Below is a small trained network, with its code and all its weights. Each question gives an input and a class and asks what happens when units are switched off, that is, made to give their printed mean instead of their output.

import numpy as np


def w(rows, s, z=0):
    codes = np.array(rows[::2]) - 128.0
    scale = np.full(codes.shape[1], s)
    scale[-1] = z or s
    return codes * scale


def norm(h):
    return h / np.sqrt((h * h).mean(-1, keepdims=True) + 1e-5)


def f(y):
    return np.maximum(y, 0)


def log_softmax(a):
    a = a - a.max(-1, keepdims=True)
    return a - np.log(np.exp(a).sum(-1, keepdims=True))


def net(x, mask):
    res = np.array(x, float).reshape(1, 3) / 4 @ E
    u = 0
    for l in range(4):
        y = f(norm(res) @ A[l][:, :-1].T + A[l][:, -1])
        res = res + np.where(mask[u : u + 3], y, B[l][:, -1]) @ B[l][:, :-1]
        u += 3
    return log_softmax(norm(res)[-1] @ U[:, :-1].T + U[:, -1])


A, B = {}, {}
E = w([
[65,92,2,108,132,103,84,158,128,100,181],'x0',
[37,78,170,154,67,137,98,156,138,137,180],'x1',
[116,182,125,32,135,124,177,145,154,102,136],'x2',
],0.013)
A[0] = w([
[249,115,130,218,203,127,89,67,186,139,22,56],'0.n0',
[129,234,95,2,168,159,168,127,154,86,101,2],'0.n1',
[154,181,228,165,121,164,112,51,162,143,177,100],'0.n2',
],0.0058,0.005)
B[0] = w([
[177,101,136,135,171,87,1,19,54,37,117,255],'0.n0',
[133,114,170,53,157,7,132,235,175,191,46,219],'0.n1',
[29,119,96,180,33,105,118,109,189,70,61,223],'0.n2',
],0.0088,0.0059)
A[1] = w([
[246,116,169,157,201,187,81,99,23,133,128,138],'1.n0',
[180,146,70,2,155,88,206,208,82,160,89,16],'1.n1',
[238,116,49,235,166,139,166,113,84,184,5,2],'1.n2',
],0.0078,0.0029)
B[1] = w([
[184,121,38,220,116,84,163,139,82,61,120,252],'1.n0',
[84,173,153,107,138,121,163,87,254,92,103,255],'1.n1',
[150,186,79,128,139,134,208,132,95,109,113,217],'1.n2',
],0.015,0.0064)
A[2] = w([
[56,174,54,144,167,114,83,169,151,78,254,66],'2.n0',
[92,104,114,130,154,234,128,180,53,144,228,3],'2.n1',
[134,137,111,57,181,103,60,56,172,83,92,63],'2.n2',
],0.008,0.0027)
B[2] = w([
[185,67,93,88,78,153,43,134,114,206,151,253],'2.n0',
[77,218,61,50,2,169,116,219,144,119,54,177],'2.n1',
[216,120,203,107,250,128,165,67,106,94,181,210],'2.n2',
],0.01,0.006)
A[3] = w([
[72,199,102,69,174,34,122,168,153,138,124,1],'3.n0',
[76,188,222,233,99,147,139,107,149,184,52,70],'3.n1',
[130,108,91,49,119,22,125,118,254,120,175,118],'3.n2',
],0.0082,0.0031)
B[3] = w([
[95,244,197,40,150,178,146,169,176,56,150,188],'3.n0',
[191,32,177,91,77,125,222,134,116,92,162,211],'3.n1',
[90,188,121,150,199,163,95,69,164,159,157,254],'3.n2',
],0.011,0.0079)
U = w([
[139,160,104,101,254,142,75,71,96,178,248,23],'0',
[183,153,70,224,176,33,157,68,10,36,92,225],'1',
[124,37,234,138,17,131,211,144,129,71,141,130],'2',
[33,118,61,136,41,147,23,167,134,178,157,184],'3',
[55,231,156,39,229,129,174,91,240,57,105,150],'4',
[102,142,156,139,195,136,153,204,73,150,114,3],'5',
],0.011,0.0045)

Each question gives the input, the list of numbers given to net, and the class t.
The units are the neurons (one row each of A and B). Each row of codes is followed by its name. A weight is (code - 128) times the scale printed after its matrix; where a second scale follows, it is the last column's (A, B and U).
mask holds one flag per neuron, layer by layer. A switched-off neuron (its flag False) gives its mean, the last column of its row in B, instead of its output. The means were averaged over made-up inputs and are rounded, as every weight is.
A unit's drop is (log p(t) with every unit on - log p(t) with that unit switched off) / (log p(t) with every unit on - log p(t) with every unit switched off).
unit that matters most: the unit with the biggest drop
top k neurons: the k neurons with the biggest drops, biggest first
top k neurons in layer l: the k neurons of layer l with the biggest drops, biggest first
drop of u: that unit's drop, to one decimal
input [-8,0,1], class 2: top 2 neurons : 0.n2, 3.n1
input [8,-4,-4], class 3: unit that matters most : 0.n1
input [7,-4,-2], class 0: top 3 neurons : 0.n1, 0.n0, 2.n0
input [0,2,-4], class 2: top 2 neurons : 0.n0, 1.n0
input [4,1,-1], class 3: top 3 neurons : 1.n1, 0.n0, 0.n1
input [2,1,-1], class 3: top 3 neurons : 1.n1, 0.n0, 0.n1
input [0,1,-1], class 2: top 2 neurons in layer 1 : 1.n1, 1.n0
input [7,-3,-3], class 3: top 3 neurons : 0.n1, 1.n1, 0.n0
input [-3,2,-4], class 2: top 2 neurons in layer 1 : 1.n0, 1.n2
input [5,-1,-6], class 3: top 2 neurons : 0.n0, 1.n0
input [4,2,2], class 3: top 3 neurons : 0.n1, 1.n1, 2.n0
input [-2,6,5], class 2: top 2 neurons : 1.n1, 1.n0
input [6,-2,-1], class 0: top 2 neurons in layer 2 : 2.n2, 2.n0
input [1,2,-1], class 3: unit that matters most : 1.n1
input [4,1,-3], class 3: drop of 0.n1 : 0.0
input [-7,-1,4], class 2: drop of 3.n1 : 0.3
input [-7,2,5], class 2: drop of 3.n1 : 0.1
